Below is a small trained network, with its code and all its weights. Each question gives an input and a class and asks what happens when units are switched off, that is, made to give their printed mean instead of their output.

import numpy as np


def w(rows, s, z=0):
    codes = np.array(rows[::2]) - 128.0
    scale = np.full(codes.shape[1], s)
    scale[-1] = z or s
    return codes * scale


def f(y):
    return np.maximum(y, 0)


def log_softmax(a):
    a = a - a.max(-1, keepdims=True)
    return a - np.log(np.exp(a).sum(-1, keepdims=True))


def net(x, mask):
    res = np.array(x, float).reshape(1, 3) / 4 @ E
    y = f(res @ A[0][:, :-1].T + A[0][:, -1])
    res = res + np.where(mask, y, B[0][:, -1]) @ B[0][:, :-1]
    return log_softmax(res[-1] @ U[:, :-1].T + U[:, -1])


A, B = {}, {}
E = w([
[95,130,126,58,6,121,80,69,132],'x0',
[168,190,95,125,139,89,116,100,209],'x1',
[121,169,100,86,75,159,166,234,145],'x2',
],0.014)
A[0] = w([
[123,127,134,192,183,119,145,151,111,93],'neuron 1',
[134,104,152,139,176,137,148,167,147,86],'neuron 2',
[117,137,136,79,96,146,160,222,139,124],'neuron 3',
[54,136,114,75,85,84,96,150,141,123],'neuron 4',
[180,101,148,146,161,130,146,177,131,143],'neuron 5',
[166,161,123,146,170,138,186,158,121,126],'neuron 6',
[113,77,168,152,127,177,102,85,75,122],'neuron 7',
[161,145,79,185,209,154,167,117,112,82],'neuron 8',
[106,199,99,94,78,254,202,226,168,116],'neuron 9',
[128,60,148,124,97,235,168,148,39,100],'neuron 10',
[109,117,93,130,66,97,131,102,91,93],'neuron 11',
[110,140,111,75,69,150,46,82,153,99],'neuron 12',
[142,226,117,121,150,35,113,106,219,110],'neuron 13',
[124,98,141,98,141,169,105,142,58,224],'neuron 14',
[139,118,112,83,53,123,114,106,92,134],'neuron 15',
[56,71,140,135,133,213,109,125,53,89],'neuron 16',
[132,61,193,151,167,92,122,45,81,104],'neuron 17',
[166,108,140,179,168,68,67,34,98,123],'neuron 18',
[159,134,104,160,169,124,182,170,111,132],'neuron 19',
[177,168,127,141,137,119,143,76,191,111],'neuron 20',
[160,104,161,139,167,182,177,153,168,99],'neuron 21',
[99,152,117,120,147,128,132,123,148,254],'neuron 22',
[104,135,121,123,92,136,51,53,97,95],'neuron 23',
[72,70,156,123,130,121,127,171,57,82],'neuron 24',
[77,108,118,89,94,117,86,117,130,92],'neuron 25',
[103,76,137,107,151,140,118,155,57,92],'neuron 26',
[183,205,53,116,152,76,110,109,182,108],'neuron 27',
[114,151,152,50,104,114,87,129,92,92],'neuron 28',
[149,169,129,93,108,168,186,171,138,105],'neuron 29',
[103,176,90,133,117,138,129,184,108,102],'neuron 30',
],0.011,0.017)
B[0] = w([
[168,128,118,147,119,80,103,123,99,178],'neuron 1',
[177,150,127,145,119,96,113,117,119,157],'neuron 2',
[128,95,95,105,164,145,84,105,153,200],'neuron 3',
[133,145,140,136,129,106,104,106,93,187],'neuron 4',
[125,118,140,146,102,96,135,104,106,186],'neuron 5',
[133,112,150,143,125,103,113,111,98,184],'neuron 6',
[134,135,144,107,137,140,141,146,161,178],'neuron 7',
[182,136,132,151,149,105,99,104,92,189],'neuron 8',
[114,114,98,97,189,126,77,112,166,236],'neuron 9',
[172,152,176,136,117,153,162,165,173,197],'neuron 10',
[159,136,140,147,143,114,112,125,110,157],'neuron 11',
[166,137,138,153,115,94,109,119,108,203],'neuron 12',
[155,160,133,113,82,170,162,171,144,216],'neuron 13',
[63,115,144,123,103,159,163,138,101,229],'neuron 14',
[139,127,119,158,133,99,153,123,88,196],'neuron 15',
[185,138,125,120,128,140,172,166,153,180],'neuron 16',
[124,105,93,82,174,163,78,99,158,209],'neuron 17',
[101,100,87,90,169,140,80,101,196,239],'neuron 18',
[139,122,153,134,112,98,131,93,100,191],'neuron 19',
[141,149,142,129,116,169,141,177,157,184],'neuron 20',
[158,143,119,162,103,103,101,121,98,164],'neuron 21',
[4,125,125,129,77,125,157,96,99,255],'neuron 22',
[164,116,122,152,136,88,110,121,123,185],'neuron 23',
[208,178,144,162,133,182,137,169,144,168],'neuron 24',
[195,147,125,163,132,112,98,106,95,165],'neuron 25',
[169,138,134,153,134,143,157,149,144,162],'neuron 26',
[167,159,168,124,87,156,198,182,137,202],'neuron 27',
[186,126,149,137,165,101,114,117,100,163],'neuron 28',
[141,110,122,100,175,141,93,106,179,171],'neuron 29',
[129,110,90,123,149,115,91,126,179,159],'neuron 30',
],0.014,0.017)
U = w([
[123,96,73,101,179,146,82,109,202,75],'0',
[169,136,142,175,125,47,115,117,45,88],'1',
[166,161,162,135,108,192,194,211,170,64],'2',
[5,113,131,128,92,137,176,115,89,247],'3',
],0.016,0.012)

Each question gives the input, the list of numbers given to net, and the class t.
The units are the neurons (one row each of A and B). Each row of codes is followed by its name. A weight is (code - 128) times the scale printed after its matrix; where a second scale follows, it is the last column's (A, B and U).
mask holds one flag per neuron, in row order. A switched-off neuron (its flag False) gives its mean, the last column of its row in B, instead of its output. The means were averaged over made-up inputs and are rounded, as every weight is.
A unit's drop is (log p(t) with every unit on - log p(t) with that unit switched off) / (log p(t) with every unit on - log p(t) with every unit switched off).
The circuit of an input: a set's keep is (log p(t) with only the set's units on - log p(t) with every unit switched off) / (log p(t) with every unit on - log p(t) with every unit switched off). Starting from the 12 units with the biggest drops (on a tie, the unit counted first), units are removed one at a time, each time the one whose removal leaves the highest keep (on an exact tie, the one counted first), for as long as the keep stays at least 0.8.
circuit, biggest first: the units of the circuit, biggest drop first
most important unit: the unit with the biggest drop
top k neurons: the k neurons with the biggest drops, biggest first
drop when u is switched off: that unit's drop, to one decimal
input [-5,0,-4], class 1: top 3 neurons => [neuron 9; neuron 8; neuron 1]
input [7,-7,8], class 0: circuit, biggest first => [neuron 9]
input [-4,4,2], class 1: top 4 neurons => [neuron 10; neuron 6; neuron 14; neuron 19]
input [-5,-8,-8], class 0: top 3 neurons => [neuron 17; neuron 18; neuron 27]
input [-7,-5,8], class 0: top 2 neurons => [neuron 9; neuron 3]
input [-5,5,4], class 1: top 2 neurons => [neuron 18; neuron 6]
input [-1,4,3], class 2: top 4 neurons => [neuron 18; neuron 27; neuron 14; neuron 13]
input [-6,7,2], class 2: top 3 neurons => [neuron 27; neuron 13; neuron 20]
input [6,0,-5], class 1: top 2 neurons => [neuron 9; neuron 12]
input [0,-4,-3], class 2: top 2 neurons => [neuron 9; neuron 16]
input [2,-2,-3], class 3: top 2 neurons => [neuron 9; neuron 3]
input [3,1,-1], class 3: top 2 neurons => [neuron 8; neuron 1]
input [6,-7,-7], class 0: top 4 neurons => [neuron 17; neuron 18; neuron 27; neuron 13]
input [6,-8,3], class 2: most important unit => neuron 10
input [-6,8,3], class 2: drop when neuron 27 is switched off => 2.2
input [-3,0,2], class 3: drop when neuron 8 is switched off => 0.0
input [-1,-3,-3], class 3: drop when neuron 29 is switched off => 0.1
input [0,3,-2], class 3: drop when neuron 24 is switched off => 0.1
